Below are the code and all the weights of a small trained network. Each question names an input and a target symbol and asks about switching units off, where a switched-off unit gives its printed mean instead of its output.

import numpy as np


def w(rows, s, z=0):
    codes = np.array(rows[::2]) - 128.0
    scale = np.full(codes.shape[1], s)
    scale[-1] = z or s
    return codes * scale


def norm(h):
    return h / np.sqrt((h * h).mean(-1, keepdims=True) + 1e-5)


def f(y):
    return y / 2 * (1 + np.tanh(0.7978845608 * (y + 0.044715 * y**3)))


def softmax(a):
    e = np.exp(a - a.max(-1, keepdims=True))
    return e / e.sum(-1, keepdims=True)


def log_softmax(a):
    a = a - a.max(-1, keepdims=True)
    return a - np.log(np.exp(a).sum(-1, keepdims=True))


def net(x, mask):
    ids = ['αδεζηλμξπσ'.index(c) for c in x.split()]
    T = len(ids)
    res = E[ids] + P[:T]
    u = 0
    for l in range(2):
        r = norm(res)
        for j in range(3):
            rows = slice(2 * j, 2 * j + 2)
            q, k, v = (r @ M[l][rows].T for M in (Q, K, V))
            z = softmax(np.where(np.tri(T) > 0, q @ k.T / 2**0.5, -1e9)) @ v
            o = O[l][rows]
            res = res + np.where(mask[u + j], z, o[:, -1]) @ o[:, :-1]
        u += 3
        y = f(norm(res) @ A[l][:, :-1].T + A[l][:, -1])
        res = res + np.where(mask[u : u + 8], y, B[l][:, -1]) @ B[l][:, :-1]
        u += 8
    return log_softmax(norm(res)[-1] @ U[:, :-1].T + U[:, -1])


Q, K, V, O, A, B = {}, {}, {}, {}, {}, {}
E = w([
[143,145,62,167],'α',
[159,123,253,96],'δ',
[171,85,143,89],'ε',
[122,206,95,181],'ζ',
[58,151,153,145],'η',
[206,188,207,69],'λ',
[124,155,135,151],'μ',
[155,139,128,135],'ξ',
[115,103,118,133],'π',
[143,210,115,177],'σ',
],0.019)
P = w([
[104,215,60,87],'0',
[34,143,157,112],'1',
[212,87,157,171],'2',
[144,131,166,23],'3',
[112,78,32,128],'4',
[182,120,139,158],'5',
[186,157,116,2],'6',
[104,85,21,119],'7',
[112,150,155,100],'8',
],0.009)
Q[0] = w([
[70,245,165,255],'L0H1',
[2,70,192,87],'L0H1',
[129,78,67,72],'L0H2',
[19,153,41,62],'L0H2',
[118,57,94,82],'L0H3',
[205,142,222,135],'L0H3',
],0.0047)
K[0] = w([
[46,104,233,7],'L0H1',
[90,92,254,76],'L0H1',
[128,114,173,187],'L0H2',
[143,65,203,116],'L0H2',
[19,159,53,66],'L0H3',
[93,187,117,195],'L0H3',
],0.0086)
V[0] = w([
[202,86,115,87],'L0H1',
[164,124,184,33],'L0H1',
[152,96,76,150],'L0H2',
[111,165,7,143],'L0H2',
[154,167,255,178],'L0H3',
[159,143,215,193],'L0H3',
],0.008)
O[0] = w([
[68,181,221,66,135],'L0H1',
[69,95,141,212,113],'L0H1',
[145,129,105,218,81],'L0H2',
[1,160,171,113,254],'L0H2',
[84,187,148,136,152],'L0H3',
[114,125,74,107,99],'L0H3',
],0.0055,0.0016)
A[0] = w([
[155,157,115,86,187],'L0N1',
[121,87,99,91,51],'L0N2',
[117,96,32,176,121],'L0N3',
[193,161,185,94,89],'L0N4',
[177,13,136,127,26],'L0N5',
[122,90,110,2,6],'L0N6',
[120,74,198,34,133],'L0N7',
[190,150,175,82,94],'L0N8',
],0.0094,0.0018)
B[0] = w([
[113,66,118,92,184],'L0N1',
[211,192,114,89,137],'L0N2',
[164,74,255,194,166],'L0N3',
[88,81,140,121,206],'L0N4',
[170,232,173,174,190],'L0N5',
[190,181,110,177,220],'L0N6',
[115,139,81,142,254],'L0N7',
[95,86,153,57,211],'L0N8',
],0.0089,0.0052)
Q[1] = w([
[159,159,161,147],'L1H1',
[42,114,73,107],'L1H1',
[168,123,56,125],'L1H2',
[91,2,235,110],'L1H2',
[98,13,117,114],'L1H3',
[106,94,157,89],'L1H3',
],0.0086)
K[1] = w([
[84,181,147,198],'L1H1',
[2,230,150,101],'L1H1',
[157,47,17,84],'L1H2',
[73,134,76,197],'L1H2',
[115,87,207,89],'L1H3',
[186,41,208,160],'L1H3',
],0.0073)
V[1] = w([
[136,162,118,189],'L1H1',
[3,184,235,62],'L1H1',
[171,210,214,2],'L1H2',
[118,184,188,25],'L1H2',
[124,62,64,138],'L1H3',
[105,157,19,108],'L1H3',
],0.0087)
O[1] = w([
[156,204,147,176,156],'L1H1',
[170,84,59,147,154],'L1H1',
[224,120,24,174,254],'L1H2',
[166,70,254,205,211],'L1H2',
[147,192,132,167,54],'L1H3',
[184,106,180,188,162],'L1H3',
],0.0088,0.0048)
A[1] = w([
[41,65,84,131,14],'L1N1',
[171,55,154,178,182],'L1N2',
[71,140,92,67,159],'L1N3',
[18,68,70,109,1],'L1N4',
[154,118,130,93,217],'L1N5',
[249,50,198,99,26],'L1N6',
[185,150,149,123,141],'L1N7',
[156,240,77,122,243],'L1N8',
],0.013,0.0043)
B[1] = w([
[105,186,58,105,147],'L1N1',
[60,126,166,55,233],'L1N2',
[227,60,165,99,149],'L1N3',
[132,212,21,182,157],'L1N4',
[22,2,93,104,177],'L1N5',
[96,199,105,88,255],'L1N6',
[121,182,55,172,192],'L1N7',
[185,48,83,141,201],'L1N8',
],0.0081,0.0092)
U = w([
[135,196,225,141,56],'α',
[58,97,201,131,130],'δ',
[118,254,115,80,171],'ε',
[246,136,94,142,245],'ζ',
[18,183,108,180,5],'η',
[149,56,160,77,66],'λ',
[74,66,148,226,208],'μ',
[88,57,73,96,216],'ξ',
[165,158,149,197,33],'π',
[95,164,67,200,66],'σ',
],0.013,0.0022)

Each question gives the input, a string of symbols that net reads in full, and the target symbol t.
The units are the heads (2 rows each of Q, K, V and O) and the neurons (one row each of A and B). Each row of codes is followed by its name. A weight is (code - 128) times the scale printed after its matrix; where a second scale follows, it is the last column's (O, A, B and U).
mask holds one flag per unit, layer by layer, with each layer's heads first. A switched-off unit (its flag False) gives its mean, the last column of its rows in O or B, instead of its output. The means were averaged over made-up inputs and are rounded, as every weight is.
A unit's drop is (log p(t) with every unit on - log p(t) with that unit switched off) / (log p(t) with every unit on - log p(t) with every unit switched off).
The circuit of an input: a set's keep is (log p(t) with only the set's units on - log p(t) with every unit switched off) / (log p(t) with every unit on - log p(t) with every unit switched off). Starting from the 12 units with the biggest drops (on a tie, the unit counted first), units are removed one at a time, each time the one whose removal leaves the highest keep (on an exact tie, the one counted first), for as long as the keep stays at least 0.8.
circuit, biggest first: the units of the circuit, biggest drop first
top k neurons: the k neurons with the biggest drops, biggest first
top k neurons in layer l: the k neurons of layer l with the biggest drops, biggest first
which heads matter: for each layer, one digit per head in row order, 1 if its drop is at least 0.15 and else 0, layers parted by /
input ε σ ζ π, target ζ: circuit, biggest first => [L0N6]
input ε ξ ε, target ξ: circuit, biggest first => [L0H1, L1H3]
input ξ ε ξ η ε ε ζ, target ζ: top 3 neurons in layer 0 => [L0N8, L0N3, L0N4]
input ε δ ξ μ ε ξ μ δ, target ξ: which heads matter => 100 / 101
input ε σ ε ε ξ ζ ε ζ, target μ: circuit, biggest first => [L0N3, L1N6]
input ζ ε ε σ, target ζ: which heads matter => 101 / 110
input ε δ ξ σ, target ξ: top 2 neurons => [L0N5, L1N2]
input σ ξ ε π σ ε ξ σ α, target α: circuit, biggest first => [L0N3, L1N5, L1H1]
input ζ η ε ε λ α π ε ξ, target ξ: top 3 neurons in layer 1 => [L1N3, L1N6, L1N7]
input ε ε μ, target μ: top 2 neurons in layer 0 => [L0N8, L0N1]
input ε ε π α ε δ ξ δ, target ξ: circuit, biggest first => [L1H3, L0H1, L1H1]
input ξ ε μ δ π ε σ, target ξ: circuit, biggest first => [L0N6, L0N5, L0N1, L1N5]
input ε ε ε, target ε: top 3 neurons in layer 0 => [L0N5, L0N7, L0N1]
input μ σ π ζ ζ ξ ξ ζ, target μ: top 4 neurons => [L0N3, L1N6, L0N6, L0N5]
input σ μ ζ η ξ, target ε: which heads matter => 100 / 000
input ε ξ ε ε ε μ η, target ξ: which heads matter => 011 / 110
input ξ σ λ, target λ: circuit, biggest first => [L0N8, L0N4]
input ε δ ξ α, target ξ: which heads matter => 100 / 000
input μ ξ ε ζ π, target α: which heads matter => 000 / 000
input ε μ μ η ξ ξ μ, target ξ: top neuron in layer 1 => [L1N5]
input π ξ ξ α, target ξ: which heads matter => 110 / 001
input π μ η ε ε ζ η, target ζ: top 2 neurons => [L0N3, L0N8]
